Here is a tiny trained network, its code and every weight. The questions are about switching its units off for an input and a class, where a switched-off unit gives its printed mean instead of its output.

import numpy as np


def w(rows, s, z=0):
    codes = np.array(rows[::2]) - 128.0
    scale = np.full(codes.shape[1], s)
    scale[-1] = z or s
    return codes * scale


def f(y):
    return y / 2 * (1 + np.tanh(0.7978845608 * (y + 0.044715 * y**3)))


def log_softmax(a):
    a = a - a.max(-1, keepdims=True)
    return a - np.log(np.exp(a).sum(-1, keepdims=True))


def net(x, mask):
    res = np.array(x, float).reshape(1, 6) / 4 @ E
    y = f(res @ A[0][:, :-1].T + A[0][:, -1])
    res = res + np.where(mask, y, B[0][:, -1]) @ B[0][:, :-1]
    return log_softmax(res[-1] @ U[:, :-1].T + U[:, -1])


A, B = {}, {}
E = w([
[82,82,161,218,145,255,122,174],'x0',
[211,206,15,196,93,154,118,112],'x1',
[194,175,173,146,195,133,248,157],'x2',
[117,140,132,112,108,148,141,116],'x3',
[156,108,111,126,124,130,136,152],'x4',
[102,130,125,139,119,119,136,129],'x5',
],0.013)
A[0] = w([
[147,200,104,114,91,74,129,123,151],'N0',
[151,189,162,144,194,121,254,155,161],'N1',
[122,128,125,82,90,78,104,109,244],'N2',
[127,78,170,99,127,103,124,178,206],'N3',
[115,106,113,146,87,149,90,122,131],'N4',
[103,98,157,205,151,234,112,144,165],'N5',
[169,219,64,198,89,144,101,131,162],'N6',
[134,174,91,175,136,146,147,107,103],'N7',
[130,154,145,167,166,158,164,151,74],'N8',
],0.016,0.012)
B[0] = w([
[187,145,142,161,93,59,136,96,196],'N0',
[167,209,206,142,188,133,240,94,232],'N1',
[101,76,86,79,127,45,128,151,213],'N2',
[81,152,177,87,135,136,102,92,194],'N3',
[128,144,95,137,136,156,60,93,178],'N4',
[110,87,153,132,131,248,111,196,254],'N5',
[215,126,55,239,84,122,119,141,239],'N6',
[188,133,86,143,148,137,141,169,170],'N7',
[166,153,143,128,102,172,177,175,166],'N8',
],0.015,0.026)
U = w([
[47,61,98,28,115,22,111,118,253],'0',
[164,76,57,208,64,37,64,123,121],'1',
[123,184,152,36,236,34,217,40,111],'2',
[219,187,135,207,126,58,182,65,48],'3',
[1,101,127,86,130,224,10,179,178],'4',
[169,59,48,215,102,233,13,142,125],'5',
[87,92,238,138,157,217,219,153,145],'6',
[184,174,72,205,167,225,194,221,41],'7',
],0.0085,0.0043)

Each question gives the input, the list of numbers given to net, and the class t.
The units are the neurons (one row each of A and B). Each row of codes is followed by its name. A weight is (code - 128) times the scale printed after its matrix; where a second scale follows, it is the last column's (A, B and U).
mask holds one flag per neuron, in row order. A switched-off neuron (its flag False) gives its mean, the last column of its row in B, instead of its output. The means were averaged over made-up inputs and are rounded, as every weight is.
A unit's drop is (log p(t) with every unit on - log p(t) with that unit switched off) / (log p(t) with every unit on - log p(t) with every unit switched off).
The circuit of an input: a set's keep is (log p(t) with only the set's units on - log p(t) with every unit switched off) / (log p(t) with every unit on - log p(t) with every unit switched off). Starting from all 9 units, units are removed one at a time, each time the one whose removal leaves the highest keep (on an exact tie, the one counted first), for as long as the keep stays at least 0.8.
units of the circuit, in order: the units of the circuit, biggest drop first
unit that matters most: the unit with the biggest drop
k most important neurons: the k neurons with the biggest drops, biggest first
drop of u: that unit's drop, to one decimal
input [0,-3,-4,4,1,3], class 0: unit that matters most -> N5
input [-2,0,4,2,5,-2], class 2: 2 most important neurons -> (N6 N5)
input [0,-2,0,2,-3,0], class 0: units of the circuit, in order -> (N1 N5 N6)
input [-6,0,-2,-7,8,-7], class 0: units of the circuit, in order -> (N6 N2)
input [-8,3,0,7,-4,-3], class 1: 2 most important neurons -> (N1 N2)
input [1,-7,3,-3,-2,-3], class 6: 2 most important neurons -> (N2 N0)
input [2,1,-3,-1,-6,2], class 5: 2 most important neurons -> (N1 N3)
input [1,-7,5,-4,6,-7], class 6: 2 most important neurons -> (N2 N0)
input [-2,-4,-2,2,-3,-3], class 0: 2 most important neurons -> (N1 N5)
input [0,-8,-7,-8,6,3], class 0: 2 most important neurons -> (N5 N2)
input [4,0,8,-7,-4,-2], class 6: 2 most important neurons -> (N6 N1)
input [-2,-2,-2,-7,-3,-1], class 0: drop of N1 -> 0.4
input [-8,-2,1,7,8,4], class 2: drop of N6 -> 0.3
input [6,-1,8,2,-7,-1], class 6: drop of N6 -> 0.4
input [8,-1,-3,7,-1,-8], class 4: unit that matters most -> N6
